Below are the code and all the weights of a small trained network. Each question names an input and a target symbol and asks about switching units off, where a switched-off unit gives its printed mean instead of its output.

import numpy as np


def w(rows, s, z=0):
    codes = np.array(rows[::2]) - 128.0
    scale = np.full(codes.shape[1], s)
    scale[-1] = z or s
    return codes * scale


def f(y):
    return y / 2 * (1 + np.tanh(0.7978845608 * (y + 0.044715 * y**3)))


def softmax(a):
    e = np.exp(a - a.max(-1, keepdims=True))
    return e / e.sum(-1, keepdims=True)


def log_softmax(a):
    a = a - a.max(-1, keepdims=True)
    return a - np.log(np.exp(a).sum(-1, keepdims=True))


def net(x, mask):
    ids = ['ΘΣΦαβγδεζημξπτψω'.index(c) for c in x.split()]
    T = len(ids)
    res = E[ids] + P[:T]
    u = 0
    for l in range(3):
        r = res
        for j in range(2):
            rows = slice(2 * j, 2 * j + 2)
            q, k, v = (r @ M[l][rows].T for M in (Q, K, V))
            z = softmax(np.where(np.tri(T) > 0, q @ k.T / 2**0.5, -1e9)) @ v
            o = O[l][rows]
            res = res + np.where(mask[u + j], z, o[:, -1]) @ o[:, :-1]
        u += 2
        y = f(res @ A[l][:, :-1].T + A[l][:, -1])
        res = res + np.where(mask[u : u + 4], y, B[l][:, -1]) @ B[l][:, :-1]
        u += 4
    return log_softmax(res[-1] @ U[:, :-1].T + U[:, -1])


Q, K, V, O, A, B = {}, {}, {}, {}, {}, {}
E = w([
[61,125,148],'Θ',
[78,135,154],'Σ',
[95,130,156],'Φ',
[104,124,153],'α',
[118,112,154],'β',
[192,206,2],'γ',
[107,136,153],'δ',
[121,140,162],'ε',
[125,130,152],'ζ',
[130,131,149],'η',
[173,125,150],'μ',
[207,210,194],'ξ',
[51,178,200],'π',
[169,73,68],'τ',
[232,227,94],'ψ',
[51,121,16],'ω',
],0.0075)
P = w([
[171,24,143],'0',
[179,150,124],'1',
[128,218,115],'2',
[127,246,106],'3',
[151,254,97],'4',
[162,243,93],'5',
[168,226,95],'6',
],0.0038)
Q[0] = w([
[99,217,60],'L0H1',
[71,49,201],'L0H1',
[123,4,222],'L0H2',
[117,1,212],'L0H2',
],0.0085)
K[0] = w([
[134,190,27],'L0H1',
[89,18,192],'L0H1',
[159,56,254],'L0H2',
[138,80,252],'L0H2',
],0.0084)
V[0] = w([
[217,187,42],'L0H1',
[197,121,27],'L0H1',
[88,118,3],'L0H2',
[42,123,220],'L0H2',
],0.0073)
O[0] = w([
[165,236,62,255],'L0H1',
[115,192,9,185],'L0H1',
[3,135,16,126],'L0H2',
[131,64,221,43],'L0H2',
],0.0067,0.0028)
A[0] = w([
[194,174,48,57],'L0N1',
[224,191,67,56],'L0N2',
[109,27,254,253],'L0N3',
[181,172,50,57],'L0N4',
],0.0068,0.0032)
B[0] = w([
[25,147,173,233],'L0N1',
[62,169,185,252],'L0N2',
[120,3,200,169],'L0N3',
[48,133,154,223],'L0N4',
],0.0049,0.0044)
Q[1] = w([
[57,189,104],'L1H1',
[22,178,51],'L1H1',
[200,1,122],'L1H2',
[43,232,86],'L1H2',
],0.0079)
K[1] = w([
[36,164,33],'L1H1',
[34,111,8],'L1H1',
[237,2,159],'L1H2',
[6,185,99],'L1H2',
],0.007)
V[1] = w([
[216,136,240],'L1H1',
[84,216,225],'L1H1',
[181,253,207],'L1H2',
[33,166,37],'L1H2',
],0.0053)
O[1] = w([
[202,183,164,55],'L1H1',
[101,179,254,203],'L1H1',
[160,253,143,208],'L1H2',
[70,125,118,254],'L1H2',
],0.0065,0.0056)
A[1] = w([
[75,135,120,115],'L1N1',
[52,140,131,111],'L1N2',
[193,118,253,156],'L1N3',
[159,58,82,254],'L1N4',
],0.0059,0.0056)
B[1] = w([
[80,102,157,192],'L1N1',
[74,70,170,232],'L1N2',
[179,94,253,253],'L1N3',
[206,31,50,185],'L1N4',
],0.0066,0.004)
Q[2] = w([
[15,194,246],'L2H1',
[36,89,104],'L2H1',
[69,3,82],'L2H2',
[167,133,48],'L2H2',
],0.0041)
K[2] = w([
[50,112,142],'L2H1',
[73,126,80],'L2H1',
[185,2,35],'L2H2',
[77,122,91],'L2H2',
],0.0058)
V[2] = w([
[220,137,123],'L2H1',
[31,123,206],'L2H1',
[2,150,159],'L2H2',
[167,25,146],'L2H2',
],0.0054)
O[2] = w([
[185,214,95,52],'L2H1',
[72,30,233,254],'L2H1',
[1,132,170,135],'L2H2',
[197,27,96,127],'L2H2',
],0.005,0.0054)
A[2] = w([
[56,66,174,36],'L2N1',
[129,64,54,217],'L2N2',
[218,167,2,196],'L2N3',
[125,156,19,254],'L2N4',
],0.0072)
B[2] = w([
[226,98,132,255],'L2N1',
[22,123,66,206],'L2N2',
[218,153,2,220],'L2N3',
[67,226,53,189],'L2N4',
],0.0072,0.0068)
U = w([
[68,1,178,133],'Θ',
[118,49,170,97],'Σ',
[135,76,136,68],'Φ',
[146,85,111,58],'α',
[161,79,74,110],'β',
[114,102,130,2],'γ',
[147,98,102,85],'δ',
[162,101,119,105],'ε',
[150,117,88,119],'ζ',
[153,127,77,131],'η',
[164,169,57,177],'μ',
[205,209,189,224],'ξ',
[181,104,229,156],'π',
[117,226,13,124],'τ',
[70,246,162,94],'ψ',
[48,121,33,156],'ω',
],0.0049)

Each question gives the input, a string of symbols that net reads in full, and the target symbol t.
The units are the heads (2 rows each of Q, K, V and O) and the neurons (one row each of A and B). Each row of codes is followed by its name. A weight is (code - 128) times the scale printed after its matrix; where a second scale follows, it is the last column's (O, A, B and U).
mask holds one flag per unit, layer by layer, with each layer's heads first. A switched-off unit (its flag False) gives its mean, the last column of its rows in O or B, instead of its output. The means were averaged over made-up inputs and are rounded, as every weight is.
A unit's drop is (log p(t) with every unit on - log p(t) with that unit switched off) / (log p(t) with every unit on - log p(t) with every unit switched off).
k most important neurons: the k neurons with the biggest drops, biggest first
top k neurons in layer l: the k neurons of layer l with the biggest drops, biggest first
which heads matter: for each layer, one digit per head in row order, 1 if its drop is at least 0.15 and else 0, layers parted by /
input ξ Θ ζ ω γ τ ε, target Θ: which heads matter	11 / 11 / 10
input Φ τ ξ δ ψ β η, target ψ: which heads matter	10 / 01 / 01
input τ γ ω τ Θ, target Θ: top neuron in layer 1	L1N2
input γ τ ξ μ, target Θ: which heads matter	11 / 11 / 10
input ξ ε ε, target ξ: which heads matter	01 / 11 / 10
input β β β ψ ξ Σ, target ψ: which heads matter	10 / 01 / 01
input α μ β τ ε, target τ: top 2 neurons in layer 0	L0N2, L0N1
input μ τ α β, target τ: top 2 neurons in layer 0	L0N2, L0N1
input ξ β π, target π: which heads matter	11 / 00 / 00
input ω ψ τ, target ω: which heads matter	01 / 10 / 00
input α τ Θ, target τ: 2 most important neurons	L0N2, L0N1
input γ ξ Φ τ, target Θ: 4 most important neurons	L0N1, L0N4, L0N2, L1N2
input Σ ω Θ Σ, target ω: 2 most important neurons	L0N2, L1N3
input ψ ω β ψ ω, target ω: most important neuron	L1N3
input ζ ξ ω γ τ ψ, target Θ: 3 most important neurons	L0N1, L0N4, L1N2
input γ τ η, target Θ: top 2 neurons in layer 1	L1N2, L1N1
input τ ε ε γ ψ δ β, target Θ: 3 most important neurons	L0N1, L0N4, L1N2
input ξ β β, target ξ: 2 most important neurons	L1N3, L2N2
input δ γ ζ, target Θ: top 3 neurons in layer 0	L0N1, L0N4, L0N2
input ξ π ε ψ δ τ, target ψ: 2 most important neurons	L0N2, L0N1
input ξ ζ ζ, target ξ: 2 most important neurons	L1N3, L2N2
input μ ξ Θ ξ η ψ, target ψ: 2 most important neurons	L0N2, L0N1
input Φ Σ τ τ ξ γ, target Θ: top neuron in layer 0	L0N1
input ξ γ ζ Φ, target Θ: 2 most important neurons	L0N1, L0N4
input η ξ η δ, target ξ: 2 most important neurons	L2N2, L1N3
